Below is a small trained network, with its code and all its weights. Each question gives an input and a target symbol and asks what happens when units are switched off, that is, made to give their printed mean instead of their output.

import numpy as np


def w(rows, s, z=0):
    codes = np.array(rows[::2]) - 128.0
    scale = np.full(codes.shape[1], s)
    scale[-1] = z or s
    return codes * scale


def f(y):
    return np.maximum(y, 0)


def softmax(a):
    e = np.exp(a - a.max(-1, keepdims=True))
    return e / e.sum(-1, keepdims=True)


def log_softmax(a):
    a = a - a.max(-1, keepdims=True)
    return a - np.log(np.exp(a).sum(-1, keepdims=True))


def net(x, mask):
    ids = ['ΘΛΞΣΦΨΩαβγζμτ'.index(c) for c in x.split()]
    T = len(ids)
    res = E[ids] + P[:T]
    r = res
    for j in range(2):
        rows = slice(3 * j, 3 * j + 3)
        q, k, v = (r @ M[0][rows].T for M in (Q, K, V))
        z = softmax(np.where(np.tri(T) > 0, q @ k.T / 3**0.5, -1e9)) @ v
        o = O[0][rows]
        res = res + np.where(mask[j], z, o[:, -1]) @ o[:, :-1]
    y = f(res @ A[0][:, :-1].T + A[0][:, -1])
    res = res + np.where(mask[2:6], y, B[0][:, -1]) @ B[0][:, :-1]
    return log_softmax(res[-1] @ U[:, :-1].T + U[:, -1])


Q, K, V, O, A, B = {}, {}, {}, {}, {}, {}
E = w([
[112,123,221,156,105,118],'Θ',
[109,64,179,162,113,29],'Λ',
[90,173,67,109,252,160],'Ξ',
[99,123,157,150,120,121],'Σ',
[116,86,165,55,187,42],'Φ',
[93,176,175,6,75,111],'Ψ',
[56,180,97,75,115,161],'Ω',
[84,76,106,77,78,100],'α',
[69,119,118,118,112,122],'β',
[77,218,143,87,218,163],'γ',
[96,91,90,137,142,129],'ζ',
[130,79,113,52,173,228],'μ',
[113,62,132,178,177,60],'τ',
],0.021)
P = w([
[5,49,144,207,161,215],'0',
[38,68,146,179,156,189],'1',
[60,91,149,123,144,134],'2',
[83,104,148,105,126,101],'3',
[109,118,148,81,125,86],'4',
[128,145,141,71,122,73],'5',
[146,158,129,103,140,53],'6',
[171,184,126,95,132,50],'7',
[180,214,128,90,126,35],'8',
],0.011)
Q[0] = w([
[84,156,217,99,132,98],'head 1',
[214,102,154,151,186,162],'head 1',
[48,150,131,52,144,89],'head 1',
[151,107,201,157,115,93],'head 2',
[213,100,93,197,68,254],'head 2',
[137,156,156,123,122,184],'head 2',
],0.014)
K[0] = w([
[174,140,64,182,52,128],'head 1',
[4,111,115,124,95,154],'head 1',
[255,180,103,124,107,121],'head 1',
[57,147,154,162,91,132],'head 2',
[13,74,169,110,171,149],'head 2',
[134,71,146,133,85,148],'head 2',
],0.012)
V[0] = w([
[114,189,123,115,32,134],'head 1',
[124,181,69,38,167,175],'head 1',
[158,123,63,159,41,180],'head 1',
[155,125,254,139,176,161],'head 2',
[143,50,149,82,95,52],'head 2',
[84,178,205,128,111,121],'head 2',
],0.01)
O[0] = w([
[41,93,60,215,83,160,93],'head 1',
[80,48,171,27,78,131,170],'head 1',
[74,181,145,216,128,118,1],'head 1',
[178,56,114,137,24,147,130],'head 2',
[98,153,158,172,133,249,151],'head 2',
[95,97,23,62,80,126,184],'head 2',
],0.012,0.0099)
A[0] = w([
[100,247,154,193,121,73,2],'neuron 1',
[70,159,143,76,185,93,220],'neuron 2',
[118,102,147,115,2,78,193],'neuron 3',
[107,109,48,99,146,58,12],'neuron 4',
],0.0084,0.0025)
B[0] = w([
[120,121,228,106,153,181,133],'neuron 1',
[112,64,181,248,109,116,248],'neuron 2',
[157,214,140,135,128,136,210],'neuron 3',
[49,174,82,127,134,138,212],'neuron 4',
],0.012,0.015)
U = w([
[155,175,184,98,109,67,10],'Θ',
[136,205,101,29,135,114,152],'Λ',
[154,123,167,189,128,146,126],'Ξ',
[205,124,196,173,3,138,236],'Σ',
[73,89,86,121,191,106,4],'Φ',
[137,55,18,127,133,203,54],'Ψ',
[146,195,91,94,244,197,206],'Ω',
[149,125,79,133,154,148,187],'α',
[170,128,7,106,181,143,193],'β',
[131,97,153,200,134,237,66],'γ',
[135,96,89,144,143,169,196],'ζ',
[165,216,147,94,222,126,218],'μ',
[176,76,107,65,168,220,176],'τ',
],0.0062,0.003)

Each question gives the input, a string of symbols that net reads in full, and the target symbol t.
The units are the heads (3 rows each of Q, K, V and O) and the neurons (one row each of A and B). Each row of codes is followed by its name. A weight is (code - 128) times the scale printed after its matrix; where a second scale follows, it is the last column's (O, A, B and U).
mask holds one flag per unit, heads first, then neurons. A switched-off unit (its flag False) gives its mean, the last column of its rows in O or B, instead of its output. The means were averaged over made-up inputs and are rounded, as every weight is.
A unit's drop is (log p(t) with every unit on - log p(t) with that unit switched off) / (log p(t) with every unit on - log p(t) with every unit switched off).
The circuit of an input: a set's keep is (log p(t) with only the set's units on - log p(t) with every unit switched off) / (log p(t) with every unit on - log p(t) with every unit switched off). Starting from all 6 units, units are removed one at a time, each time the one whose removal leaves the highest keep (on an exact tie, the one counted first), for as long as the keep stays at least 0.8.
circuit, biggest first: the units of the circuit, biggest drop first
k most important neurons: the k neurons with the biggest drops, biggest first
which heads matter: for each layer, one digit per head in row order, 1 if its drop is at least 0.15 and else 0, layers parted by /
input Ω Φ γ Φ ζ Ω γ ζ γ, target Ξ: which heads matter	01
input γ Ψ Ω Φ γ Φ, target Λ: which heads matter	11
input Ω Ξ Φ, target Θ: circuit, biggest first	(head 1; head 2)
input Σ μ Σ β Ξ Ω τ, target Φ: circuit, biggest first	(head 2; neuron 3; neuron 4)
input Θ γ ζ, target Λ: which heads matter	01
input Ω μ γ α, target Λ: 3 most important neurons	(neuron 3; neuron 4; neuron 2)
input Θ Ψ τ Θ Φ, target β: circuit, biggest first	(head 1; neuron 2; head 2)
input β γ τ, target Λ: circuit, biggest first	(head 2; neuron 2; neuron 3)
input γ Σ ζ μ Λ α τ μ Φ, target Σ: circuit, biggest first	(head 2; neuron 4)
input Ω Λ Ξ α α Φ Φ, target τ: circuit, biggest first	(head 2; neuron 2; neuron 3)
input β γ Ψ γ, target Ψ: circuit, biggest first	(head 2; head 1)
input Ω Ω β, target Φ: circuit, biggest first	(head 2; neuron 4; head 1)
input Λ Φ Σ Θ ζ τ Φ α γ, target γ: which heads matter	01
input γ Ω γ Λ ζ α Φ, target γ: circuit, biggest first	(head 2; head 1)
input α Φ Ω, target τ: which heads matter	11
input Ξ Σ μ α Ω Ψ Λ Ω Φ, target Φ: which heads matter	01
input Ξ Ω μ α Φ Λ Ω τ, target Φ: circuit, biggest first	(head 2; neuron 3; head 1)
input Ω Ω μ Ω, target Σ: circuit, biggest first	(head 1; neuron 2; head 2)
input Ψ Λ α Ω ζ γ Λ Ω, target Ω: most important neuron	(neuron 1)
input Ξ Ω Ξ Ω ζ μ γ β, target Λ: which heads matter	10
input Ψ γ γ Φ γ, target τ: which heads matter	11
